Here is a tiny trained network, its code and every weight. The questions are about switching its units off for an input and a class, where a switched-off unit gives its printed mean instead of its output.

import numpy as np


def w(rows, s, z=0):
    codes = np.array(rows[::2]) - 128.0
    scale = np.full(codes.shape[1], s)
    scale[-1] = z or s
    return codes * scale


def f(y):
    return y / 2 * (1 + np.tanh(0.7978845608 * (y + 0.044715 * y**3)))


def log_softmax(a):
    a = a - a.max(-1, keepdims=True)
    return a - np.log(np.exp(a).sum(-1, keepdims=True))


def net(x, mask):
    res = np.array(x, float).reshape(1, 4) / 4 @ E
    y = f(res @ A[0][:, :-1].T + A[0][:, -1])
    res = res + np.where(mask, y, B[0][:, -1]) @ B[0][:, :-1]
    return log_softmax(res[-1] @ U[:, :-1].T + U[:, -1])


A, B = {}, {}
E = w([
[190,168,176,50,193,108,208,86,199],'x0',
[95,237,46,64,58,167,188,54,105],'x1',
[254,61,84,152,89,133,252,218,21],'x2',
[75,123,162,242,82,79,226,10,192],'x3',
],0.0078)
A[0] = w([
[93,126,195,196,108,48,177,65,125,45],'neuron 1',
[116,137,160,210,120,153,163,95,156,4],'neuron 2',
[148,148,231,68,210,87,178,75,116,168],'neuron 3',
[79,108,53,47,47,178,146,61,123,63],'neuron 4',
[159,161,94,66,245,177,101,163,117,192],'neuron 5',
[65,136,114,188,70,158,77,188,77,125],'neuron 6',
[130,81,95,156,133,63,134,37,149,79],'neuron 7',
[60,138,174,126,142,155,128,96,180,77],'neuron 8',
[150,42,115,120,123,92,160,119,63,70],'neuron 9',
[64,114,148,82,135,60,31,102,164,65],'neuron 10',
[57,133,162,54,116,129,88,199,142,84],'neuron 11',
[154,46,160,178,167,139,55,112,157,52],'neuron 12',
[74,156,118,126,113,114,127,149,211,13],'neuron 13',
[170,112,69,141,107,103,168,166,110,80],'neuron 14',
[143,105,196,190,187,107,117,170,162,61],'neuron 15',
],0.011,0.0037)
B[0] = w([
[237,111,176,43,148,77,171,32,50,237],'neuron 1',
[215,118,164,87,179,99,103,58,75,186],'neuron 2',
[120,180,199,139,47,112,108,160,124,248],'neuron 3',
[96,142,61,115,227,191,94,38,250,208],'neuron 4',
[156,109,172,153,69,63,46,5,74,251],'neuron 5',
[189,184,231,255,76,44,115,72,174,214],'neuron 6',
[206,153,171,127,161,122,124,145,68,195],'neuron 7',
[90,64,80,198,69,117,135,158,83,217],'neuron 8',
[152,83,90,62,105,172,208,139,167,186],'neuron 9',
[44,43,81,98,40,105,231,228,60,249],'neuron 10',
[191,68,50,138,136,86,156,136,58,193],'neuron 11',
[198,225,69,78,199,188,88,123,167,203],'neuron 12',
[68,83,86,67,130,186,192,121,125,175],'neuron 13',
[87,76,98,74,124,123,171,153,153,195],'neuron 14',
[86,243,24,107,162,186,131,105,227,197],'neuron 15',
],0.0074,0.011)
U = w([
[185,72,158,117,124,91,73,89,87,128],'0',
[112,9,51,91,86,165,210,203,124,94],'1',
[91,254,26,61,246,220,59,117,242,10],'2',
[138,170,230,163,25,75,98,124,194,252],'3',
],0.0073,0.0031)

Each question gives the input, the list of numbers given to net, and the class t.
The units are the neurons (one row each of A and B). Each row of codes is followed by its name. A weight is (code - 128) times the scale printed after its matrix; where a second scale follows, it is the last column's (A, B and U).
mask holds one flag per neuron, in row order. A switched-off neuron (its flag False) gives its mean, the last column of its row in B, instead of its output. The means were averaged over made-up inputs and are rounded, as every weight is.
A unit's drop is (log p(t) with every unit on - log p(t) with that unit switched off) / (log p(t) with every unit on - log p(t) with every unit switched off).
The circuit of an input: a set's keep is (log p(t) with only the set's units on - log p(t) with every unit switched off) / (log p(t) with every unit on - log p(t) with every unit switched off). Starting from the 12 units with the biggest drops (on a tie, the unit counted first), units are removed one at a time, each time the one whose removal leaves the highest keep (on an exact tie, the one counted first), for as long as the keep stays at least 0.8.
units of the circuit, in order: the units of the circuit, biggest drop first
k most important neurons: the k neurons with the biggest drops, biggest first
drop when u is switched off: that unit's drop, to one decimal
input [1,7,-3,4], class 2: units of the circuit, in order	[neuron 4]
input [0,6,5,5], class 2: units of the circuit, in order	[neuron 4; neuron 10]
input [5,5,6,7], class 0: 3 most important neurons	[neuron 1; neuron 10; neuron 2]
input [3,-1,-4,-1], class 1: units of the circuit, in order	[neuron 6; neuron 10]
input [3,-8,7,-6], class 2: units of the circuit, in order	[neuron 15; neuron 12]
input [-7,1,2,4], class 3: 2 most important neurons	[neuron 6; neuron 11]
input [-7,3,-7,-4], class 1: 2 most important neurons	[neuron 10; neuron 11]
input [8,-3,5,-5], class 3: units of the circuit, in order	[neuron 3; neuron 11]
input [8,-4,-8,8], class 0: 3 most important neurons	[neuron 1; neuron 2; neuron 7]
input [-6,8,-2,7], class 2: 3 most important neurons	[neuron 4; neuron 5; neuron 10]
input [-6,-4,3,-4], class 3: 2 most important neurons	[neuron 6; neuron 1]
input [-4,1,-1,-3], class 3: 3 most important neurons	[neuron 6; neuron 1; neuron 2]
input [0,7,5,-8], class 0: 2 most important neurons	[neuron 5; neuron 15]
input [5,-4,-4,6], class 0: units of the circuit, in order	[neuron 1]
input [6,-4,3,-1], class 3: 2 most important neurons	[neuron 3; neuron 4]
input [6,5,0,7], class 0: 3 most important neurons	[neuron 1; neuron 2; neuron 6]
input [0,-8,2,6], class 2: 2 most important neurons	[neuron 15; neuron 12]
input [-6,3,-1,1], class 3: 3 most important neurons	[neuron 6; neuron 12; neuron 15]
input [5,-5,2,3], class 2: 4 most important neurons	[neuron 15; neuron 5; neuron 6; neuron 10]
input [1,-8,3,4], class 2: units of the circuit, in order	[neuron 15]
input [6,4,1,8], class 0: 2 most important neurons	[neuron 1; neuron 2]
input [-2,-8,6,0], class 2: units of the circuit, in order	[neuron 15; neuron 12]
input [4,-4,1,8], class 0: 4 most important neurons	[neuron 1; neuron 2; neuron 6; neuron 7]
input [-1,5,-6,1], class 1: drop when neuron 12 is switched off	0.1
input [0,-6,-8,1], class 1: drop when neuron 10 is switched off	1.3
input [-8,-8,-8,6], class 1: drop when neuron 9 is switched off	-0.1
input [4,3,5,-7], class 0: drop when neuron 10 is switched off	0.6
input [-5,7,3,-6], class 2: units of the circuit, in order	[neuron 4]
